Below is a small trained network, with its code and all its weights. Each question gives an input and a class and asks what happens when units are switched off, that is, made to give their printed mean instead of their output.

import numpy as np


def w(rows, s, z=0):
    codes = np.array(rows[::2]) - 128.0
    scale = np.full(codes.shape[1], s)
    scale[-1] = z or s
    return codes * scale


def f(y):
    return np.maximum(y, 0)


def log_softmax(a):
    a = a - a.max(-1, keepdims=True)
    return a - np.log(np.exp(a).sum(-1, keepdims=True))


def net(x, mask):
    res = np.array(x, float).reshape(1, 5) / 4 @ E
    y = f(res @ A[0][:, :-1].T + A[0][:, -1])
    res = res + np.where(mask, y, B[0][:, -1]) @ B[0][:, :-1]
    return log_softmax(res[-1] @ U[:, :-1].T + U[:, -1])


A, B = {}, {}
E = w([
[101,96,119,152,118,104,106,133,165,111,110],'x0',
[124,157,139,142,107,148,134,117,145,107,117],'x1',
[179,103,32,190,123,136,161,5,118,183,65],'x2',
[74,42,58,60,115,209,175,121,82,53,123],'x3',
[78,168,140,115,220,177,68,145,82,142,41],'x4',
],0.011)
A[0] = w([
[58,93,120,88,116,178,143,164,98,42,183,114],'N0',
[72,149,132,96,182,185,98,177,118,101,101,128],'N1',
[142,70,152,112,60,146,177,154,126,90,193,175],'N2',
[125,129,152,106,97,141,158,133,118,125,144,175],'N3',
[155,163,111,195,153,113,95,60,114,195,66,121],'N4',
[193,111,92,157,91,101,169,75,153,148,135,235],'N5',
[89,161,136,166,222,162,91,161,82,152,1,164],'N6',
[115,81,74,113,108,182,153,85,104,123,92,53],'N7',
[111,79,82,141,104,176,158,92,79,124,94,62],'N8',
[139,187,214,125,127,88,74,167,174,181,168,255],'N9',
[146,61,74,122,101,188,172,78,113,157,62,50],'N10',
],0.0089,0.0041)
B[0] = w([
[116,52,46,126,99,61,220,42,61,115,96,210],'N0',
[32,110,174,20,140,144,108,45,157,189,24,201],'N1',
[130,110,86,151,118,40,144,138,55,79,153,195],'N2',
[108,171,109,125,66,96,144,126,98,134,141,154],'N3',
[255,118,54,175,206,88,202,89,79,59,158,228],'N4',
[174,136,152,252,130,168,188,180,193,179,153,211],'N5',
[98,135,81,101,207,149,101,68,21,36,21,247],'N6',
[49,173,149,130,114,154,66,211,99,134,120,193],'N7',
[34,157,177,144,120,155,79,193,136,102,157,192],'N8',
[102,192,165,163,133,174,110,214,140,77,171,247],'N9',
[91,170,132,171,132,186,61,226,106,142,154,210],'N10',
],0.0071,0.015)
U = w([
[114,150,163,153,52,132,92,215,156,130,212,254],'0',
[181,108,52,134,137,91,194,33,79,30,108,159],'1',
[109,177,171,109,170,184,1,160,131,95,86,117],'2',
[98,92,135,40,101,132,140,19,130,140,61,17],'3',
[228,128,140,180,124,129,193,87,229,225,125,69],'4',
],0.0093,0.0032)

Each question gives the input, the list of numbers given to net, and the class t.
The units are the neurons (one row each of A and B). Each row of codes is followed by its name. A weight is (code - 128) times the scale printed after its matrix; where a second scale follows, it is the last column's (A, B and U).
mask holds one flag per neuron, in row order. A switched-off neuron (its flag False) gives its mean, the last column of its row in B, instead of its output. The means were averaged over made-up inputs and are rounded, as every weight is.
A unit's drop is (log p(t) with every unit on - log p(t) with that unit switched off) / (log p(t) with every unit on - log p(t) with every unit switched off).
The circuit of an input: a set's keep is (log p(t) with only the set's units on - log p(t) with every unit switched off) / (log p(t) with every unit on - log p(t) with every unit switched off). Starting from all 11 units, units are removed one at a time, each time the one whose removal leaves the highest keep (on an exact tie, the one counted first), for as long as the keep stays at least 0.8.
circuit, biggest first: the units of the circuit, biggest drop first
most important unit: the unit with the biggest drop
k most important neurons: the k neurons with the biggest drops, biggest first
drop when u is switched off: that unit's drop, to one decimal
input [6,-4,1,6,-2], class 0: most important unit -> N6
input [2,-3,-7,1,4], class 3: 3 most important neurons -> (N0; N1; N10)
input [-3,-4,2,0,-4], class 4: circuit, biggest first -> (N6; N5)
input [2,-1,0,0,-8], class 0: 2 most important neurons -> (N6; N4)
input [-7,-4,4,1,1], class 2: 3 most important neurons -> (N0; N10; N2)
input [5,4,0,3,4], class 3: 2 most important neurons -> (N9; N1)
input [0,3,8,-5,0], class 4: 2 most important neurons -> (N5; N0)
input [-2,-1,0,-1,-1], class 0: 3 most important neurons -> (N6; N4; N0)
input [7,-4,4,-7,0], class 4: 4 most important neurons -> (N5; N0; N6; N2)
input [-7,3,-8,-1,0], class 0: 2 most important neurons -> (N6; N9)
input [-3,-7,-7,4,2], class 3: 2 most important neurons -> (N1; N4)
input [5,-6,-8,6,3], class 3: 2 most important neurons -> (N1; N4)
input [2,-8,-6,6,-1], class 1: 2 most important neurons -> (N0; N2)
input [7,-1,8,2,5], class 2: circuit, biggest first -> (N10)
input [4,-1,-7,8,2], class 3: drop when N4 is switched off -> 0.2
input [-7,-1,-6,0,0], class 0: drop when N6 is switched off -> 2.1
input [7,1,7,-1,-8], class 4: drop when N3 is switched off -> 0.0
